Here is a tiny trained network, its code and every weight. The questions are about switching its units off for an input and a class, where a switched-off unit gives its printed mean instead of its output.

import numpy as np


def w(rows, s, z=0):
    codes = np.array(rows[::2]) - 128.0
    scale = np.full(codes.shape[1], s)
    scale[-1] = z or s
    return codes * scale


def norm(h):
    return h / np.sqrt((h * h).mean(-1, keepdims=True) + 1e-5)


def f(y):
    return y / 2 * (1 + np.tanh(0.7978845608 * (y + 0.044715 * y**3)))


def log_softmax(a):
    a = a - a.max(-1, keepdims=True)
    return a - np.log(np.exp(a).sum(-1, keepdims=True))


def net(x, mask):
    res = np.array(x, float).reshape(1, 5) / 4 @ E
    u = 0
    for l in range(2):
        y = f(norm(res) @ A[l][:, :-1].T + A[l][:, -1])
        res = res + np.where(mask[u : u + 8], y, B[l][:, -1]) @ B[l][:, :-1]
        u += 8
    return log_softmax(norm(res)[-1] @ U[:, :-1].T + U[:, -1])


A, B = {}, {}
E = w([
[142,108,102,140,82,157,156,168,108],'x0',
[148,145,169,152,161,121,138,167,102],'x1',
[60,249,157,160,86,207,127,120,135],'x2',
[116,105,117,198,134,126,122,138,179],'x3',
[71,48,230,107,92,145,131,133,139],'x4',
],0.016)
A[0] = w([
[97,92,208,115,74,95,112,131,119,47],'0.n0',
[138,137,147,20,145,168,113,91,8,47],'0.n1',
[138,146,212,179,230,125,162,220,21,59],'0.n2',
[180,86,97,161,20,179,183,190,83,64],'0.n3',
[178,101,113,142,79,188,209,151,114,52],'0.n4',
[89,90,45,65,46,146,105,25,171,30],'0.n5',
[126,99,136,239,121,110,85,158,219,24],'0.n6',
[90,157,189,97,248,81,40,40,170,3],'0.n7',
],0.012,0.014)
B[0] = w([
[142,124,114,92,164,175,189,139,151,188],'0.n0',
[116,154,124,163,53,56,227,128,110,215],'0.n1',
[150,124,95,93,67,141,71,111,249,247],'0.n2',
[46,168,117,89,204,77,87,164,124,252],'0.n3',
[73,150,105,101,140,86,92,167,137,149],'0.n4',
[173,143,130,138,92,133,82,184,246,233],'0.n5',
[121,136,113,159,46,65,209,115,126,192],'0.n6',
[40,169,94,90,189,82,88,223,117,216],'0.n7',
],0.019,0.0035)
A[1] = w([
[82,68,230,111,88,125,100,158,123,58],'1.n0',
[72,92,105,241,162,111,145,109,179,15],'1.n1',
[63,203,162,152,99,238,120,77,112,39],'1.n2',
[199,184,53,162,171,149,100,96,89,65],'1.n3',
[184,1,110,84,159,61,116,117,96,33],'1.n4',
[68,71,169,121,139,202,165,109,139,112],'1.n5',
[51,167,132,105,183,88,95,160,105,1],'1.n6',
[122,92,137,211,132,119,176,11,49,103],'1.n7',
],0.014,0.0067)
B[1] = w([
[133,246,49,129,193,167,180,88,140,189],'1.n0',
[122,242,139,69,73,109,172,128,71,173],'1.n1',
[176,41,174,170,129,71,46,160,76,244],'1.n2',
[97,80,149,45,165,183,207,94,154,210],'1.n3',
[110,172,198,198,94,168,54,141,76,254],'1.n4',
[187,106,65,86,185,144,159,102,110,180],'1.n5',
[81,13,81,171,132,111,104,123,110,216],'1.n6',
[70,25,117,129,104,113,107,127,223,146],'1.n7',
],0.014,0.0075)
U = w([
[159,107,180,186,130,154,54,128,43,110],'0',
[34,158,86,89,183,95,96,176,105,115],'1',
[156,118,117,82,186,206,224,82,127,252],'2',
[136,181,127,133,26,30,231,111,84,107],'3',
[183,153,133,104,82,147,68,150,250,8],'4',
[113,36,122,122,104,116,143,124,168,238],'5',
],0.021,0.0037)

Each question gives the input, the list of numbers given to net, and the class t.
The units are the neurons (one row each of A and B). Each row of codes is followed by its name. A weight is (code - 128) times the scale printed after its matrix; where a second scale follows, it is the last column's (A, B and U).
mask holds one flag per neuron, layer by layer. A switched-off neuron (its flag False) gives its mean, the last column of its row in B, instead of its output. The means were averaged over made-up inputs and are rounded, as every weight is.
A unit's drop is (log p(t) with every unit on - log p(t) with that unit switched off) / (log p(t) with every unit on - log p(t) with every unit switched off).
The circuit of an input: a set's keep is (log p(t) with only the set's units on - log p(t) with every unit switched off) / (log p(t) with every unit on - log p(t) with every unit switched off). Starting from the 12 units with the biggest drops (on a tie, the unit counted first), units are removed one at a time, each time the one whose removal leaves the highest keep (on an exact tie, the one counted first), for as long as the keep stays at least 0.8.
circuit, biggest first: the units of the circuit, biggest drop first
unit that matters most: the unit with the biggest drop
top k neurons: the k neurons with the biggest drops, biggest first
top k neurons in layer l: the k neurons of layer l with the biggest drops, biggest first
input [1,6,-6,5,-7], class 2: circuit, biggest first -> (1.n3; 1.n2)
input [3,-3,-8,-6,8], class 0: unit that matters most -> 1.n4
input [6,4,-5,3,-3], class 1: top 2 neurons -> (0.n3; 1.n2)
input [-7,-7,-4,-4,3], class 1: top 2 neurons -> (0.n7; 0.n2)
input [-6,-2,-6,0,7], class 2: top 2 neurons in layer 0 -> (0.n0; 0.n3)
input [-5,1,5,7,-4], class 3: circuit, biggest first -> (1.n1; 0.n6)
input [3,3,-7,1,-8], class 2: top 3 neurons -> (1.n3; 1.n2; 1.n6)
input [-5,-5,2,-8,-7], class 3: top 2 neurons in layer 0 -> (0.n1; 0.n0)
input [7,-1,-1,8,-3], class 3: top 2 neurons in layer 0 -> (0.n6; 0.n7)
input [-2,0,5,-5,4], class 0: top 3 neurons -> (1.n2; 0.n6; 1.n3)
input [2,-1,-8,8,-5], class 0: top 2 neurons -> (1.n4; 0.n1)
input [-1,7,-5,-7,-4], class 3: top 2 neurons in layer 0 -> (0.n1; 0.n5)
input [-8,0,-5,6,8], class 1: top 2 neurons -> (0.n7; 1.n4)
input [5,5,-2,-1,2], class 1: top 2 neurons -> (0.n3; 0.n4)
input [6,-1,2,-7,6], class 3: top 4 neurons -> (0.n1; 0.n7; 1.n3; 1.n7)
input [-8,7,-5,0,4], class 1: circuit, biggest first -> (0.n7)
input [-7,-3,-7,-8,0], class 3: top 2 neurons -> (0.n1; 1.n2)
input [5,7,6,4,-2], class 4: top 2 neurons in layer 1 -> (1.n4; 1.n6)
input [1,2,-6,2,-8], class 2: top 2 neurons -> (1.n3; 1.n2)
input [-4,-8,4,-7,5], class 4: unit that matters most -> 0.n5
input [6,-8,8,-5,-2], class 0: top 2 neurons -> (1.n2; 0.n2)
input [2,8,7,-3,5], class 4: top 2 neurons -> (0.n2; 1.n4)
input [-1,-2,8,0,7], class 0: top 2 neurons in layer 1 -> (1.n2; 1.n3)
input [5,-2,-2,-4,-6], class 2: top 3 neurons in layer 1 -> (1.n3; 1.n2; 1.n4)
